Below is a small trained network, with its code and all its weights. Each question gives an input and a class and asks what happens when units are switched off, that is, made to give their printed mean instead of their output.

import numpy as np


def w(rows, s, z=0):
    codes = np.array(rows[::2]) - 128.0
    scale = np.full(codes.shape[1], s)
    scale[-1] = z or s
    return codes * scale


def f(y):
    return np.maximum(y, 0)


def log_softmax(a):
    a = a - a.max(-1, keepdims=True)
    return a - np.log(np.exp(a).sum(-1, keepdims=True))


def net(x, mask):
    res = np.array(x, float).reshape(1, 5) / 4 @ E
    y = f(res @ A[0][:, :-1].T + A[0][:, -1])
    res = res + np.where(mask, y, B[0][:, -1]) @ B[0][:, :-1]
    return log_softmax(res[-1] @ U[:, :-1].T + U[:, -1])


A, B = {}, {}
E = w([
[255,57,91,105],'x0',
[80,26,26,199],'x1',
[109,190,29,39],'x2',
[126,96,157,107],'x3',
[129,121,138,123],'x4',
],0.0085)
A[0] = w([
[153,189,125,144,35],'neuron 0',
[250,86,92,114,4],'neuron 1',
[104,93,57,156,47],'neuron 2',
[183,235,178,136,168],'neuron 3',
[143,113,250,252,94],'neuron 4',
[144,142,170,16,171],'neuron 5',
[106,158,77,25,157],'neuron 6',
],0.013,0.0041)
B[0] = w([
[198,21,1,120,153],'neuron 0',
[28,211,25,248,226],'neuron 1',
[226,81,31,108,199],'neuron 2',
[97,50,15,164,246],'neuron 3',
[183,162,57,201,254],'neuron 4',
[149,71,40,179,237],'neuron 5',
[202,219,179,237,245],'neuron 6',
],0.0087,0.01)
U = w([
[52,163,94,138,180],'0',
[207,45,61,50,100],'1',
[141,128,108,118,255],'2',
[145,130,104,112,248],'3',
[172,158,137,148,143],'4',
[143,163,158,125,64],'5',
[149,156,208,10,1],'6',
[119,161,201,70,1],'7',
],0.014,0.0092)

Each question gives the input, the list of numbers given to net, and the class t.
The units are the neurons (one row each of A and B). Each row of codes is followed by its name. A weight is (code - 128) times the scale printed after its matrix; where a second scale follows, it is the last column's (A, B and U).
mask holds one flag per neuron, in row order. A switched-off neuron (its flag False) gives its mean, the last column of its row in B, instead of its output. The means were averaged over made-up inputs and are rounded, as every weight is.
A unit's drop is (log p(t) with every unit on - log p(t) with that unit switched off) / (log p(t) with every unit on - log p(t) with every unit switched off).
The circuit of an input: a set's keep is (log p(t) with only the set's units on - log p(t) with every unit switched off) / (log p(t) with every unit on - log p(t) with every unit switched off). Starting from all 7 units, units are removed one at a time, each time the one whose removal leaves the highest keep (on an exact tie, the one counted first), for as long as the keep stays at least 0.8.
circuit, biggest first: the units of the circuit, biggest drop first
k most important neurons: the k neurons with the biggest drops, biggest first
drop of u: that unit's drop, to one decimal
input [8,0,3,4,-4], class 0: circuit, biggest first	[neuron 1]
input [7,4,5,8,0], class 3: 3 most important neurons	[neuron 1; neuron 2; neuron 3]
input [-6,7,-3,-8,-7], class 3: 3 most important neurons	[neuron 2; neuron 1; neuron 3]
input [3,-8,3,-2,6], class 1: 2 most important neurons	[neuron 3; neuron 5]
input [-6,8,0,-8,-6], class 1: 2 most important neurons	[neuron 2; neuron 1]
input [0,-5,3,-2,1], class 1: circuit, biggest first	[neuron 1; neuron 3]
input [2,-7,6,-1,-2], class 1: 2 most important neurons	[neuron 3; neuron 5]
input [0,6,2,4,-2], class 1: 2 most important neurons	[neuron 2; neuron 1]
input [-4,0,6,3,2], class 4: 3 most important neurons	[neuron 6; neuron 1; neuron 3]
input [2,6,-3,-4,-4], class 1: 2 most important neurons	[neuron 2; neuron 6]
input [0,-3,8,-6,5], class 4: 3 most important neurons	[neuron 6; neuron 2; neuron 1]
input [-4,-8,5,1,-3], class 1: 2 most important neurons	[neuron 3; neuron 0]
input [2,6,7,3,4], class 4: 3 most important neurons	[neuron 6; neuron 3; neuron 5]
input [-6,3,-8,-3,-4], class 4: 3 most important neurons	[neuron 4; neuron 1; neuron 3]
input [-3,6,8,0,2], class 4: 2 most important neurons	[neuron 6; neuron 3]
input [-6,0,7,-1,1], class 4: 2 most important neurons	[neuron 6; neuron 1]
input [8,-5,-8,-4,-5], class 0: most important neuron	[neuron 1]
input [-1,-8,-1,-7,0], class 1: drop of neuron 3	0.1
input [7,3,-2,-1,6], class 0: drop of neuron 1	0.9
input [-3,-8,3,1,2], class 1: drop of neuron 0	0.2
input [8,6,-3,-8,-3], class 0: drop of neuron 1	1.8
